Here is a tiny trained network, its code and every weight. The questions are about switching its units off for an input and a class, where a switched-off unit gives its printed mean instead of its output.

import numpy as np


def w(rows, s, z=0):
    codes = np.array(rows[::2]) - 128.0
    scale = np.full(codes.shape[1], s)
    scale[-1] = z or s
    return codes * scale


def f(y):
    return y / 2 * (1 + np.tanh(0.7978845608 * (y + 0.044715 * y**3)))


def log_softmax(a):
    a = a - a.max(-1, keepdims=True)
    return a - np.log(np.exp(a).sum(-1, keepdims=True))


def net(x, mask):
    res = np.array(x, float).reshape(1, 5) / 4 @ E
    y = f(res @ A[0][:, :-1].T + A[0][:, -1])
    res = res + np.where(mask, y, B[0][:, -1]) @ B[0][:, :-1]
    return log_softmax(res[-1] @ U[:, :-1].T + U[:, -1])


A, B = {}, {}
E = w([
[125,132,126,136,127],'x0',
[236,69,38,200,201],'x1',
[1,21,231,204,248],'x2',
[132,132,124,122,137],'x3',
[245,209,210,224,177],'x4',
],0.006)
A[0] = w([
[146,186,1,184,66,253],'neuron 0',
[67,155,172,210,184,170],'neuron 1',
[177,70,102,187,219,151],'neuron 2',
[185,44,148,229,211,169],'neuron 3',
[177,134,47,170,123,164],'neuron 4',
[67,209,143,9,77,239],'neuron 5',
],0.0071,0.0041)
B[0] = w([
[218,96,107,32,64,244],'neuron 0',
[83,172,196,121,136,215],'neuron 1',
[72,167,45,126,95,220],'neuron 2',
[44,253,64,60,73,254],'neuron 3',
[190,90,113,88,142,194],'neuron 4',
[81,117,210,224,16,236],'neuron 5',
],0.0076,0.0063)
U = w([
[88,195,64,165,11,224],'0',
[52,17,190,186,140,11],'1',
[198,2,63,76,119,158],'2',
[38,91,27,57,202,29],'3',
[235,164,192,180,55,7],'4',
[93,175,189,184,218,142],'5',
[230,174,50,114,139,75],'6',
],0.0063,0.0017)

Each question gives the input, the list of numbers given to net, and the class t.
The units are the neurons (one row each of A and B). Each row of codes is followed by its name. A weight is (code - 128) times the scale printed after its matrix; where a second scale follows, it is the last column's (A, B and U).
mask holds one flag per neuron, in row order. A switched-off neuron (its flag False) gives its mean, the last column of its row in B, instead of its output. The means were averaged over made-up inputs and are rounded, as every weight is.
A unit's drop is (log p(t) with every unit on - log p(t) with that unit switched off) / (log p(t) with every unit on - log p(t) with every unit switched off).
The circuit of an input: a set's keep is (log p(t) with only the set's units on - log p(t) with every unit switched off) / (log p(t) with every unit on - log p(t) with every unit switched off). Starting from all 6 units, units are removed one at a time, each time the one whose removal leaves the highest keep (on an exact tie, the one counted first), for as long as the keep stays at least 0.8.
circuit, biggest first: the units of the circuit, biggest drop first
unit that matters most: the unit with the biggest drop
top k neurons: the k neurons with the biggest drops, biggest first
drop of u: that unit's drop, to one decimal
input [-7,0,-8,7,1], class 4: unit that matters most	neuron 5
input [3,7,-7,2,-5], class 2: circuit, biggest first	neuron 0; neuron 3
input [-8,4,-1,-2,-5], class 2: circuit, biggest first	neuron 3; neuron 1; neuron 0
input [-6,0,4,6,-8], class 1: top 2 neurons	neuron 3; neuron 0
input [-3,-6,1,2,-6], class 1: top 4 neurons	neuron 3; neuron 5; neuron 2; neuron 0
input [5,5,-5,2,0], class 2: circuit, biggest first	neuron 0; neuron 3; neuron 4
input [-2,2,8,8,-1], class 3: circuit, biggest first	neuron 5; neuron 3
input [1,-7,-2,5,2], class 4: top 3 neurons	neuron 3; neuron 2; neuron 5
input [1,-4,5,-6,-6], class 1: circuit, biggest first	neuron 3; neuron 5
input [6,2,-1,-2,-8], class 2: circuit, biggest first	neuron 3; neuron 1
input [-8,-6,-3,0,2], class 4: top 2 neurons	neuron 3; neuron 2
input [-5,7,-6,7,-4], class 2: top 2 neurons	neuron 0; neuron 3
input [-8,-8,2,-1,-2], class 1: drop of neuron 3	0.4
input [4,4,-5,3,-8], class 2: drop of neuron 0	0.2
input [6,1,7,-2,8], class 0: drop of neuron 3	1.1
input [-6,-4,2,-7,0], class 1: drop of neuron 5	0.1
input [1,7,-3,0,-5], class 2: top neuron	neuron 0
